Here is a tiny trained network, its code and every weight. The questions are about switching its units off for an input and a class, where a switched-off unit gives its printed mean instead of its output.

import numpy as np


def w(rows, s, z=0):
    codes = np.array(rows[::2]) - 128.0
    scale = np.full(codes.shape[1], s)
    scale[-1] = z or s
    return codes * scale


def norm(h):
    return h / np.sqrt((h * h).mean(-1, keepdims=True) + 1e-5)


def f(y):
    return y / 2 * (1 + np.tanh(0.7978845608 * (y + 0.044715 * y**3)))


def log_softmax(a):
    a = a - a.max(-1, keepdims=True)
    return a - np.log(np.exp(a).sum(-1, keepdims=True))


def net(x, mask):
    res = np.array(x, float).reshape(1, 8) / 4 @ E
    u = 0
    for l in range(2):
        y = f(norm(res) @ A[l][:, :-1].T + A[l][:, -1])
        res = res + np.where(mask[u : u + 15], y, B[l][:, -1]) @ B[l][:, :-1]
        u += 15
    return log_softmax(norm(res)[-1] @ U[:, :-1].T + U[:, -1])


A, B = {}, {}
E = w([
[126,129,130,126,131],'x0',
[53,64,91,108,14],'x1',
[125,138,140,106,133],'x2',
[204,100,98,95,104],'x3',
[127,125,127,129,126],'x4',
[130,121,121,134,125],'x5',
[122,255,13,122,83],'x6',
[145,161,185,172,51],'x7',
],0.0095)
A[0] = w([
[159,118,119,158,131,2],'L0N1',
[109,220,83,109,92,136],'L0N2',
[138,73,66,22,211,109],'L0N3',
[112,55,4,113,208,87],'L0N4',
[251,93,115,29,98,101],'L0N5',
[56,133,182,196,150,131],'L0N6',
[176,136,150,16,113,62],'L0N7',
[130,134,148,97,82,215],'L0N8',
[202,138,152,191,41,93],'L0N9',
[179,169,215,150,62,105],'L0N10',
[105,104,166,111,158,125],'L0N11',
[184,145,179,140,44,80],'L0N12',
[236,44,85,197,100,145],'L0N13',
[115,204,117,148,121,68],'L0N14',
[181,203,102,143,144,44],'L0N15',
],0.011,0.0086)
B[0] = w([
[169,91,176,125,130,100],'L0N1',
[130,143,104,111,193,232],'L0N2',
[57,200,182,187,78,249],'L0N3',
[54,195,206,146,82,226],'L0N4',
[105,111,69,249,150,221],'L0N5',
[93,116,49,139,189,190],'L0N6',
[107,64,101,202,168,126],'L0N7',
[82,71,83,82,167,255],'L0N8',
[59,197,151,157,152,186],'L0N9',
[42,205,188,85,153,197],'L0N10',
[102,177,96,113,165,165],'L0N11',
[42,164,147,181,84,170],'L0N12',
[89,113,95,156,197,232],'L0N13',
[125,84,96,116,109,142],'L0N14',
[145,105,138,82,127,159],'L0N15',
],0.012,0.0051)
A[1] = w([
[198,172,79,99,72,81],'L1N1',
[127,184,211,30,78,158],'L1N2',
[184,196,151,194,224,95],'L1N3',
[79,96,146,49,210,25],'L1N4',
[108,53,210,136,153,86],'L1N5',
[21,74,72,106,4,128],'L1N6',
[130,40,246,99,161,86],'L1N7',
[250,158,186,142,186,74],'L1N8',
[135,200,21,96,62,97],'L1N9',
[103,41,100,36,67,45],'L1N10',
[95,84,172,159,159,32],'L1N11',
[115,16,182,201,148,161],'L1N12',
[140,40,106,104,67,49],'L1N13',
[98,79,54,71,219,212],'L1N14',
[170,54,192,143,130,1],'L1N15',
],0.011,0.0059)
B[1] = w([
[95,186,171,99,230,127],'L1N1',
[117,83,155,184,124,151],'L1N2',
[137,9,194,110,13,205],'L1N3',
[153,108,13,151,119,154],'L1N4',
[160,234,102,57,192,152],'L1N5',
[189,110,231,146,109,243],'L1N6',
[160,220,102,54,199,144],'L1N7',
[163,35,211,129,78,141],'L1N8',
[196,140,140,63,252,173],'L1N9',
[211,52,196,106,49,145],'L1N10',
[183,233,88,117,171,145],'L1N11',
[202,191,54,78,200,195],'L1N12',
[126,152,237,108,35,128],'L1N13',
[113,34,101,202,135,254],'L1N14',
[159,188,88,123,225,120],'L1N15',
],0.011,0.0089)
U = w([
[184,189,55,10,191,95],'0',
[84,108,128,157,115,248],'1',
[22,210,200,110,110,2],'2',
[85,83,59,242,115,35],'3',
[98,103,125,161,122,182],'4',
[166,64,201,89,64,25],'5',
],0.013,0.0067)

Each question gives the input, the list of numbers given to net, and the class t.
The units are the neurons (one row each of A and B). Each row of codes is followed by its name. A weight is (code - 128) times the scale printed after its matrix; where a second scale follows, it is the last column's (A, B and U).
mask holds one flag per neuron, layer by layer. A switched-off neuron (its flag False) gives its mean, the last column of its row in B, instead of its output. The means were averaged over made-up inputs and are rounded, as every weight is.
A unit's drop is (log p(t) with every unit on - log p(t) with that unit switched off) / (log p(t) with every unit on - log p(t) with every unit switched off).
The circuit of an input: a set's keep is (log p(t) with only the set's units on - log p(t) with every unit switched off) / (log p(t) with every unit on - log p(t) with every unit switched off). Starting from the 12 units with the biggest drops (on a tie, the unit counted first), units are removed one at a time, each time the one whose removal leaves the highest keep (on an exact tie, the one counted first), for as long as the keep stays at least 0.8.
circuit, biggest first: the units of the circuit, biggest drop first
most important unit: the unit with the biggest drop
k most important neurons: the k neurons with the biggest drops, biggest first
top k neurons in layer l: the k neurons of layer l with the biggest drops, biggest first
input [-4,-7,0,-2,0,-5,-5,-5], class 5: top 2 neurons in layer 1	[L1N3 L1N8]
input [-5,-2,-6,-5,-1,-6,8,-3], class 0: most important unit	L1N9
input [0,-2,3,-8,7,-3,-2,-8], class 2: circuit, biggest first	[L0N3 L0N4]
input [2,-7,-3,0,-3,-3,-5,5], class 5: top 3 neurons in layer 0	[L0N3 L0N4 L0N8]
input [4,-2,-5,5,7,4,-2,5], class 2: 3 most important neurons	[L0N10 L0N9 L0N12]
input [0,8,-6,-6,7,2,4,7], class 5: top 2 neurons in layer 1	[L1N6 L1N9]
input [4,5,0,-3,-6,4,-4,3], class 5: top 2 neurons in layer 0	[L0N5 L0N2]
input [5,8,7,-5,-3,3,-8,3], class 0: 3 most important neurons	[L1N12 L1N7 L1N5]
input [-8,7,2,-1,-1,3,-3,6], class 5: 4 most important neurons	[L1N6 L0N3 L0N5 L0N4]
input [5,2,-5,-4,-1,7,5,-8], class 2: 2 most important neurons	[L0N4 L1N14]
input [4,5,-8,3,8,-6,6,8], class 2: 2 most important neurons	[L0N9 L0N12]
input [7,-8,0,5,2,0,6,7], class 5: 4 most important neurons	[L1N3 L0N3 L0N4 L0N15]
input [8,-5,0,-7,6,0,-5,1], class 3: 2 most important neurons	[L0N6 L0N11]
input [-6,6,5,0,-8,-1,-6,-7], class 2: top 2 neurons in layer 0	[L0N3 L0N4]
input [2,-7,-2,4,2,3,4,-6], class 5: circuit, biggest first	[L1N3 L0N8]
input [-7,-3,2,3,5,5,1,7], class 2: circuit, biggest first	[L0N10]
input [-1,-7,-6,7,-8,2,-7,1], class 0: top 3 neurons in layer 1	[L1N12 L1N5 L1N7]
input [4,-6,-4,-1,-2,5,6,7], class 2: top 2 neurons in layer 0	[L0N10 L0N9]
input [2,-8,-5,-4,5,-5,0,-6], class 5: 2 most important neurons	[L1N3 L0N8]
input [-6,1,-6,-4,1,4,5,7], class 2: circuit, biggest first	[L1N14]
input [-2,-5,6,0,-3,2,-3,8], class 2: 2 most important neurons	[L1N14 L0N10]
